Table B holds the same points as the rows below and some others, measured another way and shuffled. Each row below is followed by which row of B it is.
B:
1: [ -20   16   20   63  -23  173   64   64  -36   30  112  -78   24 -103
  -19   32 -122 -102    9  -33   32   74   65   14  -64 -146  -99   58
  -71]
2: [ 17 -72 -29 -69 -81   8 -36 -66  18  18  37  54  58 -19 -30 -87 -87  26
  -9 151  22  25  25  11 169  57  48  86  31]
3: [-113    1  -38 -128  -74  141  139    7  142    5   53  -38  175  119
    8 -100  -50  203  -97   -5 -151   53   39   60  -26  -45  193  -35
  -19]
4: [ -6  32  60 -87  31  47  85  33   7  71  38  14  76  42 -11  -8 -22  43
  52  24 -39  38  39  21 128  70 -17  21 -20]
5: [  34  -40   88 -102  -73  114  164  -96   61   22   37 -179  128  -16
  -38  -18 -194  195  -29 -153 -127    1  -34  160 -169 -157   19  -45
 -156]
6: [  -4   79  149  -76  157  114  177  130  -19  114  102 -155  110    6
    1   68  -76   71  123 -106  -22    3   41   83  -59   -2 -151  -21
 -141]
7: [  85 -172  -62 -145 -199   -8   -2 -236  105  -40  -60   22    7  -65
  -44 -164 -135  155 -144   46  -87  -24  -71   55   36  -70  165   12
   -1]
8: [  -4  -80    1 -222  -59  -39  -87 -185   -6   88  -94   29   -5   72
  -27  -62 -137   13   39  114   49    2  -47  134  268   62    8   70
   28]
9: [ -23    1    8  -47  -21   74  -10    0  -43   61   38  -44   45  -28
  -16    6 -139  -51   55   57   61   46   46   63   88  -32  -71   76
  -17]
10: [  16  -35  -20 -112    5   18    0   -5   10   54    3   -6   29  -27
   -3  -57  -78   27    8   69   24   -5   21   25   96   24   -5   34
   14]
11: [-144   41  -98 -488  467 -115  117  313  266  201 -106  338 -106  312
  162 -247  552  170  -30  217  -57 -125   -2 -252  513  594  217 -133
  261]
12: [  12   -9   14   20  -54   78   -7    2  -52   37   72  -23   47  -75
  -32    6 -133  -75   42   65   54   63   59   25   73  -47  -69   92
  -22]
13: [  52  -76  -81  103 -164   37 -125  -50  -70  -20   72   92  -28 -171
  -50  -48 -135 -181  -14  189  112   80   74  -67  157  -45  -38  170
   67]
14: [-56 -26  21 -81 -45 118  63 -42  39  46  39 -41  53  31 -22 -34 -93  31
 -19  -2 -25  49   5  82  42 -55  14  29 -53]
15: [  91 -298 -203 -143 -266  -32 -149 -311  142  -76 -127  181 -211 -152
  -40 -268  -58  -20 -276  160    3  -35 -117  -54  157  -86  219   64
  111]
16: [  77  -84 -102  121 -218   87  -43  -62  -18  -70   45   65  -54 -223
  -47  -67 -132 -133 -115   64   11   86   60  -89    6 -173   30  106
   43]
17: [ -55   22   36  -86   32  146  120   59   40   55   76 -142  118   12
    4   -5 -122   92   12  -64  -37   21   39   91  -96  -92  -20  -15
  -92]
18: [ -60  114   64  179 -170  138   61   -4 -103   23   41  263  -78   33
  -70   92   70 -309   24   19  -65  268  101 -123  348  -11  -41  138
   49]
19: [ 103  -85  -75   68 -159   26  -62  -72  -33  -31   15   81  -77 -206
  -41  -63 -107 -132  -66   89   38   51   35  -79   83  -93   -7  106
   45]
20: [ 126 -118  -41  -28   53   41  -72   27  -56   35   57 -181  -41 -290
    3  -35 -238  -64   28   36  179  -93   11   42 -155 -141 -185   64
  -66]
21: [ -61  -94   44 -303 -140   29    7 -313   71   80 -150  -24   16  182
  -43  -73 -166  130  -36  -22  -85   24 -120  251  186  -43  104    1
  -46]
22: [ -89  -74  -25 -257 -151   32   -5 -235   94   52 -121   63   30  186
  -27 -107  -89  111  -71   55  -89   52  -68  149  235   10  169   19
   29]
23: [  41  -38  -65  145 -139  118   84  100   56  -86  214   -7  188 -155
  -34  -96  -90   90  -83  109  -57   58  129 -101 -102  -58  105   71
   -7]
24: [ -72   60   49  -56   53  124   53   66  -42   99   40  -48   27   30
   -1   49  -77  -81   74  -17   38   69   49   61   80  -35 -104   43
  -40]
25: [  81  -15  -91  156  -95   77   49  160    9  -81  206  -25  187 -225
  -11  -81 -108   67  -47  122  -15   33  168 -135 -119  -53   53   71
   27]
26: [ -71  140  -56  -59  -12   33   -3  133  -63   53   29  -34  235   56
   31   17 -141   54  117  117    7   81  180   34  125   44   12   59
   92]
27: [-178    5  -57 -220  -77  149   88  -67  130   45  -45  -44  121  199
   18  -92  -79  159  -95  -19 -117   62   -4  135   44  -73  185  -38
   -2]
28: [ 31 -19 -31  16 -85  64  -5 -14 -26  15  20  48 -18 -98 -26 -25 -76 -93
 -18  49  12  66  51 -36  92 -57 -17  76  27]
29: [ 134  -63    6   83  -97  -30 -107  -59 -120   17   47   96  -62 -197
  -60   -8 -119 -193   63  160  127   48   49  -59  212   23 -129  167
   36]
30: [  63  -59  -38   25 -163   23  -11  -65    1  -26   47   75   57  -92
  -46  -70  -98    6  -44  110  -29   63   55  -37  109  -15   65   90
   36]
31: [  18  -99   71  -78  -48   94   74 -105   51   37   67  -70   36  -25
  -50  -51 -121   72  -29  -11  -23    5  -49  101   -5  -57  -10   28
 -115]
32: [ 29 -67 -20 -81 -58  15 -25 -69  12  37  -6  49 -29 -49 -20 -66 -71 -27
 -18  83  23  19   0   6 140   3   8  61  19]
33: [-62  -8  -6 -63   9 103  30  47  20  55  92 -44 105  19  -2 -38 -89  28
  19  79  31  32  54  46  55   5  -5  52 -22]
34: [  49  -80  -70  -41  -14  -67 -199  -26  -88   62   12  123  -68 -106
  -19  -62  -78 -189   76  282  208   10   44  -45  336  135  -93  176
  113]
35: [  35  -52   87 -249  -45  -54   22 -199   16   90 -102   -9   49   99
  -34  -36 -127  131   60   16  -56   -9  -64  170  212   70   17   12
  -33]
36: [ -12   44   24 -141  -24   30   59  -27    4   69  -48    3   70   57
    1  -12  -75   60   38   -5  -63   45   35   60  130   16   20    2
   12]
37: [ -15   93   33  205 -236   66   32  -21  -82  -18   67  355  -24   23
  -82   35  100 -253    7  136  -90  267  133 -186  436   87   47  173
  111]
38: [   4 -159  -47  -37 -112   95  -85 -158   10   27   -8   61 -179 -111
  -46  -78  -94 -193  -97   73  101   36  -64   14  121 -114  -43  107
   -9]
39: [  32  -47  -47  -45 -119   43    3  -62   17    1    2   33   25  -68
  -27  -68 -102   11  -56   50  -28   42   28    1   70  -56   52   49
   24]
40: [  17 -144 -112 -114 -196   54  -77 -213   46   -9 -104   42 -121  -84
  -26 -114 -149  -59 -141   31    6   26  -61   48   71 -165   81   50
   39]
41: [ -59   23  117 -145   85  138  149   21   35   99   67 -178  122   79
   -7   19 -123  126   62  -93  -40    0   -7  161  -66  -46  -63  -31
 -143]
42: [  56 -122   -4   -3 -110   71  -53 -122  -23   16   35  -19  -72 -145
  -51  -43 -163 -107  -36   51   83   22  -30   45   44 -114  -72  102
  -49]
43: [  70  -76  -61   67  -14  100   23  114   21  -26  194 -151  147 -220
   -7  -78 -179   71  -26   87   66  -35   92  -20 -192  -95  -29   60
  -58]
44: [-19 -26  10 -47 -42 103  68  -3  38  26  64 -16  55  -8 -17 -44 -69  33
 -24  14 -35  43  24  26  32 -35  20  30 -36]
45: [  55  -94  -40 -170   37   26 -135 -112  -88  104 -125 -145 -168 -163
   12    3 -256 -160   44  -22  192  -61  -57  146   -1 -180 -209   54
  -28]
46: [   8  -30   87 -145   29   -2  -42  -94  -63  123  -18  -25    6   33
  -35   20 -133  -47  126   76   91    9  -20  132  224   71 -128   83
  -40]
47: [  7  58 109 -38  60  68 117  70 -21  81  73   5  55  15 -19  35  -9  -6
  87 -16 -33  55  46   4 112  57 -80  25 -55]
48: [  34 -125   -6 -114 -121   44    9 -180   62   19  -38   43  -71  -34
  -43  -95  -79   10  -90   16  -37   14  -66   47   96  -64   55   34
  -24]
49: [  42   59  114   -8  -58  105  141  -34  -51   51   -2  -46   15  -37
  -43   78 -111  -25   39 -156 -101   90   23   58   -3 -130  -79    1
  -93]
50: [  85  -45   37   77  105  110   30  166  -56   32  221 -218  104 -249
   -8   14 -199  -15   88   34  146  -49   81   17 -202  -84 -202   70
 -124]
51: [  49   48   45   64 -134   85   69  -36  -69    6   33   -2   58  -77
  -49   51 -144  -52   32  -39  -61  114   76   13   44 -111  -48   64
  -30]
52: [ -25   -8  -26 -181  -24   55  -79 -158  -76  125 -244   66 -300  -14
    2   38  -77 -281   -3  -89   67   63  -77   72  224 -151 -127   28
   49]
53: [ -95  -74 -138  -91  -34  105  -68   11   63   29   22   36  -23  -14
   19 -117  -51  -63  -87  144   84   26   24  -13  105  -35   63   66
   72]
54: [ 117  -88   88  152 -172  -30   35  -40    5  -57  283  130  263  -61
 -112  -92  -53  126   46  290  -37   69  101  -76  226  232   84  181
  -31]
55: [  34 -103   54 -102    1   64   53  -67   47   48   71  -70   37  -43
  -33  -67 -108   78  -10   20   11  -29  -38   81   11  -11  -22   32
  -94]
56: [-136   59  -38  -17  -90  194  168   91  111  -13  121  -19  209  100
    1  -61  -32  144  -87   -9 -153  111   99    3  -48  -68  168  -11
  -15]
57: [  61 -121  -51 -150  -88  -58  -99 -149    8   33  -47   36    2  -46
  -26 -105 -134   31   -9  155   56  -23  -21   55  186   47   35   77
   46]
58: [  91   70  213  149   13   12  137  123  -85   38  277   35  256  -31
  -85   66  -27   55  195  134  -30   88  136  -46  184  222 -111  122
  -99]
59: [ -5 -15   7 -66 -35  85  51 -24  13  40  15 -18  15 -24 -12 -27 -83  -1
 -15  -7 -20  38  18  33  43 -57  -8  29 -27]
60: [ -44    9   30 -213  167   78  -65  -16 -103  189 -137 -130 -196  -33
   35   75 -158 -224  117  -81  186  -24  -54  157   88 -119 -274   23
  -41]
61: [  13  -80   -9   50 -162  130  -13 -112  -18   -3   41   18  -64 -104
  -56  -25 -135 -135  -65   12   23   89   -1   19   48 -156  -32   98
  -43]
62: [-37 -79 -29 -96 -41  81 -24 -66  33  53  15  26 -44 -11 -18 -70 -73 -57
 -42  78  54  25 -20  36 124 -27   3  66  -4]
63: [ 160 -143   96  -72 -209 -115   87 -177  104  -72  187  -31  425   24
 -101 -171 -188  483   15  220 -162  -32   32  106   84  210  231   66
  -78]
64: [-13 -38 -23 -51 -35  68 -21 -14  -3  44  38   0   9 -42 -13 -42 -99 -45
  -1  78  53  36  28  25  96 -28 -25  75   1]
65: [  20  -97  -87 -135   10   50 -130  -62  -46   75  -67 -126 -105 -152
   15  -38 -230 -120    2   41  180  -50  -19   97  -13 -153 -130   63
   -1]
66: [  41 -100  -71   -6 -177   32  -92 -129  -17   -9    8   56  -14 -104
  -44  -78 -150  -77  -47  129   53   52   18   11  133  -63   23  121
   40]
67: [  -9  -36  -37  -87 -111   35  -25  -91    2   23  -20   18   45    1
  -23  -54 -125   14  -13   73   -4   48   25   58  131  -28   43   63
   25]
68: [  29  -34  -27 -112  -74   54   35  -70   23   24  -45  -52   19  -56
  -10  -49 -140   53  -40  -32  -42   10    5   61   -9 -108   26    2
  -12]
69: [  31  146  180  248 -139   83  141   74 -118    7  208  164  184   12
 -100  112    7  -96  139   79  -98  233  170  -99  271  118  -61  152
  -32]
70: [   7  -47   -6  -40  -76   78   27  -32   21   15   61  -32   77  -45
  -28  -54 -125   40  -20   52   -6   32   31   41   25  -50   19   51
  -27]
71: [-176  106    7 -185   97  183   24   14  -49  176 -159   -6 -204  119
   42   91  -22 -266   41 -141   56  105  -23  101  165 -145 -151   -9
    8]
72: [ 303   78  109 -130   91 -211  255   -4   42   61 -307  531 -436  -94
   -1  -35  502 -104  -72 -201 -337   32  -53 -411  457  256   52 -141
  171]

[  27 -295  -32 -282 -185   52  -91  239 -193 -112  487 -300  -62  -30
 -156 -103   29  451   67   -7  120  113 -207   10  212   99  237] : 2
[-309  573 -146  130  460   18  156 -105   35  340 -204  102 -310 -101
  145  184 -153  221 -105 -143 -255 -100  514  259  149 -374 -304] : 5
[-209  367   53  154  395  -61  178 -158   51  143 -235  224  -39   29
  103   68  -95    8 -178  124 -149 -263  197  136   98 -286 -319] : 4
[ 244 -362  100   26 -522 -101  -32  103  -68 -328  190 -184   73  -80
 -451 -419 -105  279  180  -64  569 -163 -220  -71  162   93  247] : 18
[  64 -281  248   69   39 -266  -80  187 -302 -373  167    0  512  231
  -40   71    5  106   27  203   47 -139 -630 -182 -253  245  -21] : 12
[-149  123   20  110  219 -111    1  -37  -98   19   -5   72   81   76
   28   38    3  122  -81  104  -64 -128  -27   69  -16 -111 -105] : 9
[ -93  119  182  218  357 -340  130  -19  -53  -51 -262  212  303  187
  139  104 -114  -84  -22   63 -101 -236 -181   72 -197 -103 -247] : 26
[  36 -403  401 -657  233  233  180  380 -239 -262  680 -118  181  164
  154  240   40  232 -292  491 -225  -95 -731 -216  350  247 -143] : 63
[-256  357   16   53  470  -37  176 -112   77  195 -255  203 -100   25
  234  124  -83   24 -143   71 -290 -154  290  204  178 -357 -374] : 55
[ 144 -354  -42   15 -515  -68 -131   66 -179 -229  432 -258   92  -24
 -539 -422   30  389   64   74  530 -101 -292  -35   70  165  464] : 72
[-187  240    3  109  353 -189  164 -145  151  170 -341  203  -60   35
  193  -33  -87  -51  -34  -36 -132 -141  271  265  126 -389 -260] : 64
[-316  695  -92  339  416  130  -51 -151  -90  119 -340  186 -223 -140
  108  257 -122  232  -74  -51 -297 -132  604   46  112 -350 -550] : 6
[ -12 -133  -89  -33  -79 -168  -93  218 -234  -95  258 -256   79   21
 -144    1  -85  429  177 -157   64   90 -171   63  -66  106  189] : 68
[ 114 -437  309 -560 -102  340  -28  286  -83 -298  464 -143 -151  -96
   97  -45  103  241  -48  177   64   56 -221 -182  620    4 -165] : 54
[   6 -277  -72 -236 -358  195 -224  221 -329 -424  432 -296  137   -2
 -321 -108  -18  602   73  299  -85  103 -172 -176  311  179   41] : 46
[ 303 -594  257 -154 -475  -90   13  165 -116 -336  510 -197  185   32
 -428 -409   39  176    3  132  662 -220 -636 -140  113  250  418] : 37
[-130  446   70  247  465 -390  537 -110  169  243 -437  239  102  106
    3   66 -427  -41 -101  -66 -100 -466   71  319 -106 -246 -251] : 11
[-130  -53  -74  -90   61  -18  -87   27  -80   61  190  -84  -94    4
   24  -78   98  235  -11   17    9   64   50  125  153 -136   75] : 42
[ -88 -376    6 -302  254 -368  271   32   44  427  573 -111   58  271
   42 -193  195   -6 -258  105  233  -78 -599  408 -113    5  666] : 15
[-270  314 -151 -122  310  -44  483 -204  228  330 -107  106 -113   79
  -92 -152 -247  154 -281  296 -267 -308  243  418  363 -344  -96] : 21
[ -42  -36   88  113  262 -476  195   54   -3   92 -105   60  223  181
   78   -4 -126  -20   58 -142   69 -158 -269  223 -244  -61   66] : 53
[-136  269   82  292  271 -184   78 -107  -76  -21 -207  189  175   93
  -20   58  -99   38  -88  116  -42 -277   -1   39 -115 -127 -238] : 49
[  47 -210   65   -5  -52 -259    2  124  -64 -137   31  -71  152   63
  -49 -129  -66  150  153  -94  138  -31 -190   77    0  -16   60] : 61
[ -87    3  -46 -102   97 -183  214   12  148   79 -158   -2  -67   14
   38 -149 -173  134   78  -74  -78  -51  165  288  258 -267  -85] : 48
[-115    8  -36  -29  164 -131   53   17  -43  178  171  -48  -83   29
   16  -41   32  173  -62  -60   82  -40  -46  188   30 -127  132] : 39
[ -79  232 -179   39  103 -198  277  112  -77  289  219 -228 -153  -46
 -272   19 -299  455   -7 -274  143 -163  -12  273  -83    3  277] : 27
[-181  242  131  172  555 -285  -12   35   31  103 -471  224  -39   21
  544  279  -33 -118  163 -339 -243   59  254  165  -70 -361 -479] : 43
[   1 -310  -63 -152 -140  -97 -183  138  -87   -7  300 -222 -116  -34
  -11 -186  148  263  162 -186  220  192  -58  123  131  -59  271] : 19
[ -50 -263  132 -167   87 -168  161   64 -164 -202  294   -1  466  320
 -149  -72  -30  141 -212  552 -134 -235 -608   -1   -2  166   78] : 8
[  78 -404  108  -23  -29 -336 -131  200 -206  -48  394 -167  188  126
  -11  -73  162  132  105 -160  361   48 -533   41 -257  161  404] : 16
[-255   21  -71 -160  200   78   -5 -227  201  195  -93  154 -233    3
  231 -236  197  -19 -141  207 -145   34  389  285  491 -488 -154] : 34
[-225  226   38   60  436 -212  280 -189  170  275 -229  242  -15  121
  184  -43  -48 -113 -193  119 -128 -241  110  312   94 -348 -161] : 67
